[-331  190   95 -200   -7  121  185  171    0  -45  -95  504  -97  -20
  133   42  143 -182  210   83   29   54 -156 -138 -177  321 -171  322
  270 -178  -59  -83 -123  102  236  -59  -51 -230 -162  136  -82] : 1
[-206   12   73 -122  -74  -22  261    5  -28   66  -52  154  -15  -42
   53   75   88  -93  -35   96   17    1  -32   41  -86  315   26   92
   58  -88  -36  149  -93  -56   36  -55 -111    5   38  500  -15] : 1
[-272  131   20   -9 -148   31  236  -18 -118   65  -44  324  -19  -15
   44   98   43  -45  -41  -83  -86 -105  -34  136 -136  170   74  213
   79  -84  -50  119  -37  -34  106  119 -189  -63  -31  177   45] : 6
[-276    6   67  -67   46   51  206  -23  163  -19 -128  250 -113 -151
   89  -59  122   15  -67  -39   -7  -84  -13  106 -139  263   -3  -78
   39  -46  -61   93  -99  -97   15   20   98  -18  119  213  128] : 9
[-222   -7  -34 -120  159  -37   91   16  -72  -24  172  249   14  -65
  155  -62  194 -165  -29  -99 -114  -26  -27   88  -10  434  -77  -55
  -51 -115  -52   22  -94 -240   87  -72   13 -142  -29  152   30] : 4
[-243  103  114   42  -44   77  100  -67  -78 -102  -29  133    8 -193
  115  -97   99   67   65   -9 -113   47 -165   42  -73  217   10 -136
   26 -162  -76    9 -132  -19    2  -60   11   45   46  436  -97] : 7
[-320   46   61  -90 -103   95  237  121   93   62 -150  329 -105 -175
   32 -104   39  -59  -49   87   12  -45   19   34  -72  254  -51  115
   -3  -70  -24   22 -182  -41  -64 -110 -147  -54   -9  420  -50] : 1
[-156  291  188 -441  133  -15   11   36 -187   29  395  301  140   11
  207 -106  180 -336   34  -79 -233  -75 -182   82  -14  449  -52  370
  -44 -346 -118  123 -141  -43  222   27 -446   30 -179 -275  -46] : 4
[-214   65  126 -155   61    6  -43  150  251  175   85  186  -71  -65
   39 -168  107  -72 -158   -6  -43   14   -2   20  -26   70   -2  -14
 -167   45  -93 -154 -272  -45 -347  -14  -43  -90   10  109  179] : 4
[-234  -39   47 -130  299   19   79 -165  130  -46  -98  -93  -85 -112
   21 -214   38  380   87  -19   62 -365  153   20  154  225   70 -318
  245 -143 -301  -15 -314   74 -318 -114  -80   76  -10  343 -140] : 8
[-175   92  325   -8 -138   22  142  -73  -76  -11  -78  307  -98  -50
   83  192   -7 -144   76   28   45 -106  -54  -56 -269  124   84  238
  -41  163  -71  254   21   31  187  178 -177   94  -12  372  -78] : 6
[-160  106    9 -176   25   46   50  142   51   98   31  205  -15   38
   62  112   70  -82   18  -71   -3  -47   -3  -28 -119  221  -39  207
  104 -105  -38   40 -125    6  -51   48  -17  -96  -53   47   59] : 8
[ -46   53  206 -232  165   73  105 -149   84 -220   90  -51  -70 -192
   80 -140    2 -148   57   27  -13   29  -43   -1  152   82   34  175
  203 -226 -142   95  -50   28   31 -163   -5  194  -43  -31  -68] : 4
[-110   58    0  -59   34   72   55   68    9  -67  122   19  -15 -150
   50 -111  156  -29   40  -76 -136   58  -83   46   34  297  -82 -106
  -68 -167  -72   37  -65  -78   -7 -164   40  -79    7  352  -28] : 2
[-238   72   27 -182   53   49  159  140   29  112  -39  303  -48  -51
  113  112  124 -141  -51    2   -3  -36  -48   22  -65  268  -38  112
   46 -109 -100   92 -125  -68  -42   -6  -48  -65   66  105   78] : 8
[-138   73   57  -51 -217   69   72   79   27   16 -165  139  -16  -99
   26    9  -23   28  -51   34   57  -43  -34  -44 -128  138   32   68
  135   -2  -49   63 -135   80  -45   44  -16   14   33  288   69] : 5
[ -93 -100   17 -149    5   38  -19 -156 -100  -35  -65 -206  -74   47
   14 -134  -75  179  141  125  118 -117   99   50  -95   70  -65   18
  204  -68  -79   67  -44  124 -114   11  111  127   12   98 -132] : 1
[ -53   -8    4 -128  121  -28 -160  -35   91  -90   79  -90   26   -5
  -59   87   23  -68 -144  124   70   22   26  -17  -65   32 -133   46
  -26  -49   -6    1   72  118  -41  -26   48   38   18 -247   73] : 3
[ 120  144  251 -156  111  254  186   33  178  -62   60 -304 -136 -257
 -118  -64  -28    8  212  364  297  297 -305  -58  185  125 -227 -388
  150 -253  -88   70  -68   26 -306 -248   92   62  333  177 -219] : 5
[ -56  142  110 -230   51   25  111   47  142  140  144  362  -56 -148
  217  148    0 -238   38   -6 -115  -20 -149   59  -52  281  199  157
  -74  -39 -123   90 -217 -269   55  -77 -139  -97    2  373   36] : 5
[ -84   -6   67 -186  154  226   94 -147  207 -124  -42   70  -26 -197
   35 -208   -2   30  -11   66   -6  -46   52   35  103  181  108   10
  143 -214 -183   97 -178 -153   15 -132 -148   17 -104   42  -85] : 8
[-105  211  -39 -233  -62  -65  240  225  232   56    6  320   -3   15
   71   64  217 -256   83  -42  -19  181  -46   39 -211  392  -53  183
  261  -58  -63  143  -97 -241  267   43  -11 -136 -127  189   90] : 8
[-255  243   85 -261  -61  126   52  -70  171    4 -221 -148    2 -277
 -139 -145  -63  172  103  183  251   23  -59  131  115  210  -69  -67
  482 -171 -271  144 -141  184    5   22  -42   59   -5   14  -53] : 2
[-138  129  132 -103 -131  -45   53  214  128  -29  -88  101  -80  -67
  106  -21   75 -124 -108   62  -12   27  -56    3 -150  142    7  -43
  -22  -73  -53   34 -155   50  149 -111  -64   76   34  305    1] : 8
[ -45  -29    0  -80   11   78   13 -106  -47   64  -47   44   38   18
  -30  153 -101  190   57  -77   75 -117   68    0  -93   86   79  170
  226  -21  -38   74  -43   43 -163   42   20   83    8   98  -27] : 5
[-155   34  210  -88  -84   97  135   -6   85  -26 -123  211   44 -138
   57  -98   47  -87  -37   50    7   -7  -46    0  -50  223  -61  148
  -85 -128  -65  113 -137   79 -249 -111  -58   54   50  555  -96] : 2
[-233  -41 -116  -19 -158  125   88   72  -65  146 -278   48  -10 -103
 -115  -39  -21  156  -75  100  191   10   82   28  -45  171  -35  -52
  163  -93  -14   48  -97   55   28   52   19   -5   27   16   70] : 2
[-182   75    3  -45   59   28  -49 -160   71  -35   16   17   14  -91
   19  104  -39  120  -44   16   21 -109    3   38  -84   39   34  109
   -7 -113  -68   35  -53   71 -172   61  -77    7  -36    5   46] : 8
[  32  -54  216 -187  113   65  -61 -175   26 -137  -26    1   26  -20
   29  -34   67   91  128  -17   94  -32    0  -11  -23  -14   -1   93
  119 -116  -93   78   19   42 -302 -176  152  126   73   78  -72] : 3
[-249 -153  152 -123  224  281  271 -297   73 -101 -105  279  -15 -109
  130   -2   15  193   60   79   48  -78    1   20  -83  293   53  118
   40 -329  -60    5 -180   50 -195 -190  -98   44   56  244 -143] : 6
[-215   45  200 -211  -15  125  153 -432  -32 -339 -232   11  -24  -78
  202  121  -89  263  113 -166  184 -298  -93 -104 -280   28  237  228
  510 -331 -142  285 -121  177 -299  -83  287  287  153  231   51] : 9
[-294   19   -9 -219  -27  -15   71  189  116   25 -238  459    3   39
  111  424  169 -154 -289  -25  205  -99   34 -100 -359  193    9  172
  111   49   33  186  -58 -178 -359  -22  148  -29  204   21  284] : 1
[-167   -6  -54  -67   -7   58  178   60  -55  136  -41  164   -6  -46
   37  -80  120   90   59  -40   25   16   34   86  -38  303 -103   85
   25 -310   10   32 -168  -35 -143  -67  -55   10   16  259  -65] : 3
[-387 -295  -26 -404   60  121  594  -75  141   93 -154 -245  -38   16
  -56 -252   81  286  219   11 -124 -172  413  133  185  550  165  151
  659  -18    6  115 -268   77 -222 -114 -102  115 -229  166 -132] : 0
[ -22  -33  134 -121  141   83  181 -171   33  -87   62  -35   33  -73
   24 -135   -6  127  128  191  -59  -96  -11   51  131  271   -8 -148
  -34 -150 -179   18  -66   62 -102  -52 -247   70   10  322 -178] : 2
[-164   12  -49 -113   97  -71  122   97  188  149  -96  226  -41 -112
  184   37    2 -115  -85 -144   91  -69   56   88 -105  219  -88  125
   32 -101  -24   92 -243  -70 -197 -101   60   71   44   20   22] : 4
[-240  178   13   29   10  -49   62   14 -126  110   74  291  -80   35
   55  330   84 -115   -2  -91   27  -62 -190 -100 -172  157  -21  201
  183 -177    8  181  -49  -79  -92  249  222   23  172   69  132] : 2
[-135   -7   -2 -140  256   73  -35 -220 -122  100 -130  518   87  -57
  214  288  102  -27  -23 -346  174 -119  -45  111 -202  151   -7  326
  162 -132 -170  191   10 -147 -108  -61   93  -69    8 -264  138] : 9
[   6   97   76 -173   93  201   30  -16   75  -53   32   -2   37 -146
   38  -50  -31    5  127   65   17   30  -91    5  144  134  -52  -25
   98 -117 -156   29  -98   39 -146 -126 -194  -25  -49  -40 -131] : 7
[  81 -136  -61  -70   31  108 -104 -137 -251   15   27 -156  -36   77
  -11  248  -43   97  220   28  114  -18   -5  -63   40  -68   23  132
   55   16  -34   20   71  169 -293 -180  -13  -52  -48  113  -75] : 7
[-106  -38   92  -75  217   56   52 -161   98   -3  -72  -11   -4 -156
   37   -5  -23  211   83    7  116  -19   56   99   19  104  -54  -86
  125 -212 -186   80  -81  -10 -234 -100   36  186   40  -46 -106] : 4
[  86  122  177 -255    9  113 -121   62  162  -39  107   75   18 -203
  185 -143   -2 -147   92  -24   43    2 -107 -148 -101  147  -65  207
  -99  -83 -113   22 -274   59 -277 -164  -84   24  -28  249  -46] : 6
[ -58   76   -1 -108   73   82   34   53  -43  -83   35   26  -20    9
   10  111   31    0  124   83   82    8  -69  -47  -84  154 -159 -115
  117  -64 -116   24   23  -12 -142  -42   74  -81   46   66  -59] : 7
[ -54 -102  -48  -85  222   12  -94 -103  189    6  -99  240   39  -67
  150  -64   20   43  -96 -153  -59 -156  114   35  -31  111  183  -50
 -152   12 -107  -37 -171   33  -67  105   24   23  -52  -40  233] : 8
[-194  -92    9 -147  254  248   72 -195  -26   -4  128  -98   11  -89
 -102 -195  268  217  208   58 -104   80  -18   64  201  345  -22 -184
  185 -260 -169   53 -126  -70 -247  -70   27 -136  -27  191  -73] : 6
[-215  281  286   42   20  173  230 -217   25 -348  -75  353  -98 -197
  -89  118   -9   -6  425  213 -271 -263 -279 -232   51  270  473 -249
  126   -7 -141  190  -60   97  461  267 -323  -35 -144  708 -174] : 1
[-224   17 -138  -56 -155   93  117  100 -129  142  -41  164  -22   40
  -17  134   57  -44  -61  -61   94   32  -22   25 -126  242  -65  208
  178  -31  101   62  -45  -75  -21   31   48 -139   49  111   64] : 2
[-263   34   33 -112  -34   30  164    6  140   89  -61  208  -15 -118
   30  -12   30   41  -99  -58  -15  -88   65  107  -29  183   -8  249
   82  -99  -11   14 -131   11 -143   -9  -58   -4   14  141   74] : 3
[-141    3  143 -222 -125  101  106   62   47   65  -46  183   -8  -45
  -34   36  155  -79  -59   52  142   15  -25  -47 -117  304  -44  209
  240  -11    8   72 -161   17 -221 -109  -18  -87   59  261   97] : 6
[-129  -56  234 -220 -120  229   63  -17   34  123 -244  -52  -41 -128
 -151 -111 -120  210   64  230  312   95  171   -5  -12  -37  -37  112
  167   15 -148   17  -28  171 -200  -11 -135   80 -116 -174    1] : 5
[  -8    7   59 -104  101  114   86  -96   59  -81  -72   28  -39  -96
  105   78  -44  -28   40   69  159   21 -125  -94   22    2  -16   -5
  141 -101 -126   66  -70   32 -180 -132  -14   55  115   50  -40] : 9
[ -86  122  180  -96    9   69  -67 -174   63  -55  161   29   73 -192
   67   14   52  171   21 -195   -9  -70  -76  131 -175  176  -56  109
 -113  -22  -86   11  -19   67 -229 -146 -170  -67  -66  147   35] : 8
[ -53  -66  -46 -124   -8   84 -151 -225   80  -42  -44  -41  167  -10
  -29  166   25  217   13  -12   36  -37   95   69  -97  -26  150  209
  128  -53   43  102   40 -177 -301  -10  121  -45  -14  -87   40] : 3
[-240  -42  -26  -93   30   92  148   29 -118   94  -30   74  -55   53
   58   73   64   31   -7   12   52  -56   61   10 -113  224  -67  115
   11  -75   -2   74  -80  -12 -122   66  -26   -1   40  196  -30] : 7
[-283   70  -23  -92   -4   22   24   74   30  138   19   98  -51 -115
   26  -15   96    9  -44  -81  -29   46   15   84  -25  215  -24  204
  127 -180    9  123 -135 -186  -53    4  100   72   29  106   -8] : 0
[-199  -12  -57   36 -149  -99   68   12   12   66  -68  102  -38  -97
   71  171  -47  141 -144   48  106 -164   59   -4 -169   98  -84  357
  -28 -104  145  -77  -92   32 -318  -69   15   41  111  294   54] : 0
[  68   60  117  -20 -311    9 -234  346  209  140 -104 -102  -45   47
  116  -46  -14  -42  -72 -174  -41  115   38  -14 -140 -306 -205  460
  183  -48  134  -43  -83  213 -340  -11  406   57   12 -380  130] : 1
[ -27   42  -12  -83  197  -47  -18  -80  150  -82  -62  117  -13 -138
  144 -149   40   46   93  -78   -2  -51   55  175    6  121  -72  -34
   54 -161 -157  -15  -85  -73  -38 -152   37   13  -91   86 -107] : 1
[  15 -112   90 -112  281   29   70 -134  175 -140    6  126    9   45
  154   67  128   43   -3   72   -8  -61   42   -8 -100   49   20   35
 -168  -34   -2 -126   -7  -24 -172 -136  -97  -18   21    5  -40] : 3
[-247  -11  192  -44  -29  274  231 -149 -201  -27 -108  120   26  -66
 -171  123   10  129   70  310   41   -1 -117 -129   62  111   81    9
   51 -151  -55   93   36  137 -100   20 -247    2   59  248 -119] : 5
[-257  277   22 -408  114  176  181  216  105   56  125   63  -64   -3
  -61  114  -13 -109  112  140    4  -29  -19   12   31  382  -12   59
  333 -261 -182  145 -199  -19  -44   52 -325   19 -104 -133 -126] : 4
[-178   70   15  -58    9  -13  160 -236  193   34 -268  469    5 -126
   43 -179  -92  174   20  -70  133 -194  121  292 -137  121   89  111
  249  -71 -190   73 -193 -275  -96  -91 -150   88  -34  362 -217] : 3
[-214  -50  -37  -58  -12   33   50   53  143   91 -135  161  -66  -96
   91   71   35 -102 -257  -69   80   17   42   26  -73   62   44  137
 -113  -72   37   86 -144    4 -101  -54   33   60   95   67  167] : 3
[-188   17  -35  -17  -13   73  100   37  -41  124  -80  264  -30   22
  -31   89   61   31  -67 -102   22 -112   51    9 -190  144   54  136
   77  -60  -55   53  -74 -114   34  105   52 -117  -28  119  132] : 4
[-414 -152   98   16 -232   27  184  -97 -257   48 -326   77  -36  -59
 -149 -118  181  328    4  332  126 -227   95    1 -137  405   52 -345
  126  166 -142  134  -62  -81   74  183   26  -85  158  899  -18] : 5
[-185  181  188 -131 -138  115  152  153  122  191  -30  240 -119 -104
  -41   91  -27 -124   11  103  101   42  -53  -39 -164  201  -10  299
   23 -134   -3  112 -176   -3 -141   80 -114   14  -25  241   28] : 0
[-196   13   70  -93  -41   77  185   65   39   52  -42  196  -43  -44
   57   22   38  -22  -72   31   26   -5  -14  -13  -95  226    7  110
   52  -56  -27    8 -111  -73  -36  -26  -59  -18   37  224   31] : 0
[-100  -76  -57  -93   65  106  -14 -179  -41  125 -106  208   77  -95
   23  104   84   51  -26   84   97   83  -76  103   89  115   94   51
  218 -123 -120  111  -47 -185  164  -87  -45  -97   32 -251   54] : 6
[-448  -40  -95  -29   -3  -17 -140    3   58  161   42  149  -63 -114
 -120 -117   64  232 -221 -110 -100 -181  276   99   15   -2  127  257
    3  -59   33 -142 -151 -237 -232   54   92 -103 -129    9  200] : 4
[ -59  137 -146  -56  -85  -57   65  111    9   70   98  160   79  -70
   97   72  -45  -39    9  -92  -71    0  -30  121  -57  180  -62   94
  -47 -148   37   25  -62 -148 -166  -37  -78  -10    4   36  -12] : 2
[ -18 -115  -36   18  233  -24   64 -363  -20  -62   -1   48   99  -61
   63 -103  -88  236    8 -166  -20 -209   86  125    1  104  168  -57
  -28  -21  -56  -11  -26  -92   42  -13  -16  126   23  180  -78] : 2
[  -8   73   97   -8   98 -124   87  -97  194  -38  -98  111  -55 -117
  101  235 -150 -100   58  106  113   10 -122  -52   74    7  209 -180
  113  -38 -138  109 -131   -4   47  -42   16  188  120  318  -68] : 3
[-305  119  152   -6  110  -17  227   59  178   83 -147  434 -170 -177
   41  -24  149 -135 -117  119   85   83  -67   65 -108  188  -75  -18
  -57 -201 -147   27 -113  -83  233   12  -14  -14   34  178   96] : 8
[-176  -33  -18 -136  109  141    0 -144  161   46   23   65  -21  -71
   44  -81  -38  111  -24 -165   -1  -70   22   76  -91   94   21  148
  160  -86   26   80 -152  -36 -268   33  172   86   82 -199   66] : 8
[-101    1 -244 -180  257  -60  -16  111  137   64  -51  170  -68   52
  104   92   17    6   46   23   11 -167  192   68  -36   66  -20  160
  -86 -163  -18  -42  -91 -143 -153  -94  -77  -41 -125 -235  -61] : 0
[-219   30  108 -179 -145  251  331  -97  -49  134 -200  219  105 -167
   38   81  -35   40  -81   78  169  -56   48  171  -77  444  -39  393
  164 -191  -80  181 -151   37  -54 -158 -534  -32 -128  296 -201] : 2
[-410  133   97  -58  149   97  237 -120   52   92   37  389 -111  -80
   -8   55   62 -178  -81  -97 -135   94 -210  151  -76  246  150 -182
  199 -125 -210  275  -82 -208  138  243  205   92  203  196  160] : 9
[-269   56  260   -4   65  160   90 -205   84 -259  -25  228  -36  -95
  -55 -134  105  161   -7   20   35 -182  -40  -25 -152  259  -90  -95
  193 -149 -107  115  -51  -73 -173   53   58   33   73  163  -69] : 4
[-176   97   25  161  109  -89  321 -298  -27   12   25  420    8 -150
  265 -130  -13 -217 -126 -399 -352 -119   16  449 -165  293  261   74
  -65  -69 -103  117 -162 -135  491   36 -421  105 -316  221 -128] : 3
[ -82  186  232  -13 -126  187  142 -205  210  -87  -50  146  -42 -134
   -4 -218 -113  112  110  146 -172   43 -140   85  102 -148  333   12
  111 -144 -166  -36 -136  -52   81   68 -267    3 -130  186  -62] : 1
[-116   31    8  -11  -15  -32   86   54   85    8 -117  251  -24    2
  143  -11   36  -53  -42  -57   -6  -68  -17    8 -158   84  -33   71
   57  -52  -24   23 -108  -75  -23   20   93   -3   60  172    9] : 9
[ -60  108 -140 -366  -49  224  170  418 -170  167   20  164   23  130
  -12   51  207 -143  122   21  180  150  -56  -46 -203  460 -370  138
  306  -69  -59   67  -83 -159 -125 -195  -95 -233   36  140 -178] : 5
